Here is a tiny trained network, its code and every weight. The questions are about switching its units off for an input and a target symbol, where a switched-off unit gives its printed mean instead of its output.

import numpy as np


def w(rows, s, z=0):
    codes = np.array(rows[::2]) - 128.0
    scale = np.full(codes.shape[1], s)
    scale[-1] = z or s
    return codes * scale


def f(y):
    return y / 2 * (1 + np.tanh(0.7978845608 * (y + 0.044715 * y**3)))


def softmax(a):
    e = np.exp(a - a.max(-1, keepdims=True))
    return e / e.sum(-1, keepdims=True)


def log_softmax(a):
    a = a - a.max(-1, keepdims=True)
    return a - np.log(np.exp(a).sum(-1, keepdims=True))


def net(x, mask):
    ids = ['ΞΠΦΨΩβζηθστ'.index(c) for c in x.split()]
    T = len(ids)
    res = E[ids] + P[:T]
    q, k, v = (res @ M[0].T for M in (Q, K, V))
    z = softmax(np.where(np.tri(T) > 0, q @ k.T / 4**0.5, -1e9)) @ v
    res = res + np.where(mask[0], z, O[0][:, -1]) @ O[0][:, :-1]
    y = f(res @ A[0][:, :-1].T + A[0][:, -1])
    res = res + np.where(mask[1:17], y, B[0][:, -1]) @ B[0][:, :-1]
    return log_softmax(res[-1] @ U[:, :-1].T + U[:, -1])


Q, K, V, O, A, B = {}, {}, {}, {}, {}, {}
E = w([
[174,99,113,90,179,210,77,222,109,229,115],'Ξ',
[11,142,112,201,102,109,120,87,165,145,94],'Π',
[111,209,162,152,225,140,109,78,77,117,128],'Φ',
[185,18,146,79,147,82,241,86,154,169,178],'Ψ',
[117,165,132,139,127,157,127,79,177,34,162],'Ω',
[166,57,199,62,196,150,167,222,134,154,203],'β',
[62,234,51,134,193,112,146,119,169,75,105],'ζ',
[88,82,25,126,155,119,160,148,155,121,99],'η',
[123,76,166,96,88,117,129,138,121,110,75],'θ',
[187,97,1,78,207,152,96,137,220,66,103],'σ',
[165,133,176,119,99,127,100,114,145,158,217],'τ',
],0.017)
P = w([
[86,98,80,153,116,10,67,94,123,149,195],'0',
[86,165,83,80,208,166,154,124,90,124,191],'1',
[153,99,126,104,112,95,112,201,163,110,91],'2',
[39,184,178,44,178,236,159,47,79,179,108],'3',
[33,175,125,102,166,181,131,109,76,157,166],'4',
[134,85,169,119,127,88,69,163,139,113,81],'5',
[152,194,66,205,216,111,194,227,109,104,185],'6',
],0.013)
Q[0] = w([
[197,120,99,249,128,54,135,208,128,106,132],'H0',
[188,155,151,184,95,119,122,131,90,105,132],'H0',
[118,100,115,69,110,128,94,82,127,146,153],'H0',
[71,171,115,101,164,184,127,153,144,129,144],'H0',
],0.011)
K[0] = w([
[102,150,161,56,126,255,209,93,190,142,27],'H0',
[103,175,141,109,191,200,161,134,98,99,114],'H0',
[118,73,53,183,156,112,107,152,117,94,163],'H0',
[82,125,111,111,165,106,33,117,142,128,157],'H0',
],0.0088)
V[0] = w([
[150,124,167,172,36,131,7,2,123,177,99],'H0',
[162,100,149,98,190,67,122,119,53,169,30],'H0',
[61,104,134,144,42,124,192,76,116,162,125],'H0',
[139,45,165,84,101,105,157,202,158,216,125],'H0',
],0.0077)
O[0] = w([
[186,175,43,197,77,143,212,199,145,84,139,49],'H0',
[70,151,132,66,42,100,253,143,87,134,97,228],'H0',
[64,92,109,84,125,171,195,110,179,133,207,255],'H0',
[198,116,125,105,231,72,226,186,152,202,130,82],'H0',
],0.012,0.00041)
A[0] = w([
[131,75,196,108,230,16,177,88,140,124,55,123],'N0',
[132,95,187,133,84,109,109,135,255,92,12,24],'N1',
[177,162,148,213,106,162,93,172,90,99,109,254],'N2',
[112,44,158,104,177,70,32,112,81,138,101,239],'N3',
[178,14,87,43,55,156,96,192,199,117,3,52],'N4',
[229,78,218,83,99,156,115,180,196,46,96,86],'N5',
[169,194,93,92,101,150,108,107,142,138,171,94],'N6',
[133,183,152,117,114,77,228,147,152,191,125,137],'N7',
[131,56,45,211,64,14,113,34,168,201,70,28],'N8',
[151,40,181,100,76,98,123,169,106,176,163,153],'N9',
[40,129,130,128,151,165,68,89,171,75,242,230],'N10',
[63,134,86,135,168,174,143,117,150,157,131,69],'N11',
[98,235,189,118,135,151,143,90,109,160,195,133],'N12',
[156,35,187,162,44,146,62,204,193,188,81,38],'N13',
[85,120,118,155,106,165,121,177,201,163,114,225],'N14',
[139,151,88,166,81,197,148,44,146,82,122,83],'N15',
],0.0073,0.0034)
B[0] = w([
[136,105,125,181,107,119,84,160,121,143,123,244],'N0',
[76,110,120,115,123,118,139,179,246,169,105,151],'N1',
[99,98,159,140,169,148,187,71,186,172,88,163],'N2',
[141,169,156,154,138,132,149,81,94,121,144,241],'N3',
[132,111,60,134,119,116,196,90,111,93,166,169],'N4',
[117,136,112,182,84,189,143,132,149,129,184,147],'N5',
[70,96,130,130,136,121,161,145,107,120,123,146],'N6',
[168,165,139,93,93,123,149,142,149,180,133,195],'N7',
[105,142,199,110,160,112,144,141,132,94,140,160],'N8',
[102,143,115,122,124,118,105,117,95,109,116,168],'N9',
[173,121,89,107,108,116,89,140,140,96,115,248],'N10',
[171,80,189,119,131,128,91,146,118,90,154,183],'N11',
[130,80,98,121,126,83,139,140,136,135,125,167],'N12',
[105,158,105,49,101,138,172,176,117,131,162,151],'N13',
[171,160,139,101,183,80,158,101,98,114,161,174],'N14',
[113,128,158,136,115,144,130,174,125,142,146,193],'N15',
],0.011,0.015)
U = w([
[174,236,68,102,132,85,60,192,150,143,31,134],'Ξ',
[137,102,160,149,138,132,119,185,74,97,179,58],'Π',
[65,101,80,124,75,107,131,146,80,133,76,252],'Φ',
[72,92,156,58,188,78,99,177,209,163,119,65],'Ψ',
[191,112,143,161,120,165,69,141,201,154,88,122],'Ω',
[181,78,132,172,152,88,93,148,107,150,90,85],'β',
[169,189,93,61,76,99,47,84,94,151,156,94],'ζ',
[62,3,79,42,205,45,110,105,45,115,110,137],'η',
[151,226,97,52,135,90,167,82,67,120,140,91],'θ',
[205,176,152,148,159,108,161,63,76,81,55,251],'σ',
[137,138,77,219,186,137,160,91,165,170,133,109],'τ',
],0.0066,0.0036)

Each question gives the input, a string of symbols that net reads in full, and the target symbol t.
The units are the heads (4 rows each of Q, K, V and O) and the neurons (one row each of A and B). Each row of codes is followed by its name. A weight is (code - 128) times the scale printed after its matrix; where a second scale follows, it is the last column's (O, A, B and U).
mask holds one flag per unit, heads first, then neurons. A switched-off unit (its flag False) gives its mean, the last column of its rows in O or B, instead of its output. The means were averaged over made-up inputs and are rounded, as every weight is.
A unit's drop is (log p(t) with every unit on - log p(t) with that unit switched off) / (log p(t) with every unit on - log p(t) with every unit switched off).
The circuit of an input: a set's keep is (log p(t) with only the set's units on - log p(t) with every unit switched off) / (log p(t) with every unit on - log p(t) with every unit switched off). Starting from the 12 units with the biggest drops (on a tie, the unit counted first), units are removed one at a time, each time the one whose removal leaves the highest keep (on an exact tie, the one counted first), for as long as the keep stays at least 0.8.
units of the circuit, in order: the units of the circuit, biggest drop first
unit that matters most: the unit with the biggest drop
k most important neurons: the k neurons with the biggest drops, biggest first
input η ζ Ξ ζ, target η: units of the circuit, in order -> (N12; H0)
input Ψ Π Ξ ζ τ, target Ψ: 2 most important neurons -> (N3; N7)
input ζ θ τ Ξ Φ Ξ, target θ: unit that matters most -> N13
input σ Φ Ψ σ σ σ σ, target σ: units of the circuit, in order -> (H0; N3; N2)
input σ Ψ η η Ω, target σ: units of the circuit, in order -> (H0; N2)
input σ σ Ξ τ, target σ: units of the circuit, in order -> (H0; N3; N2)
input β β Ψ σ, target β: units of the circuit, in order -> (H0; N0)
input Π Ω η, target η: 2 most important neurons -> (N4; N7)
input η Π Ψ Ω, target η: units of the circuit, in order -> (N12; H0)
input β Π Π β, target β: units of the circuit, in order -> (N0; H0)
input θ Ψ Π Ψ Ξ, target θ: units of the circuit, in order -> (H0; N0)
input τ Φ Φ Ξ, target τ: 2 most important neurons -> (N2; N10)
input σ Π Ω Φ Π Π β, target Φ: units of the circuit, in order -> (H0; N11)
input Φ Φ η Π Π η ζ, target Π: units of the circuit, in order -> (H0; N11)
input θ σ τ θ, target θ: units of the circuit, in order -> (H0; N7)
input Ξ θ Ψ Π, target Ξ: 2 most important neurons -> (N7; N3)
input Φ ζ Ω η Ξ θ Ω, target η: units of the circuit, in order -> (H0; N12)
input Π Π θ, target Φ: unit that matters most -> N4
input θ τ Φ σ, target θ: 2 most important neurons -> (N0; N7)
input η η Π ζ Ω Π θ, target ζ: 2 most important neurons -> (N10; N3)
input Π τ ζ τ η, target Π: 2 most important neurons -> (N11; N15)
input Π η θ Ψ, target Π: 2 most important neurons -> (N15; N11)
input θ η θ σ η σ, target τ: 2 most important neurons -> (N4; N5)
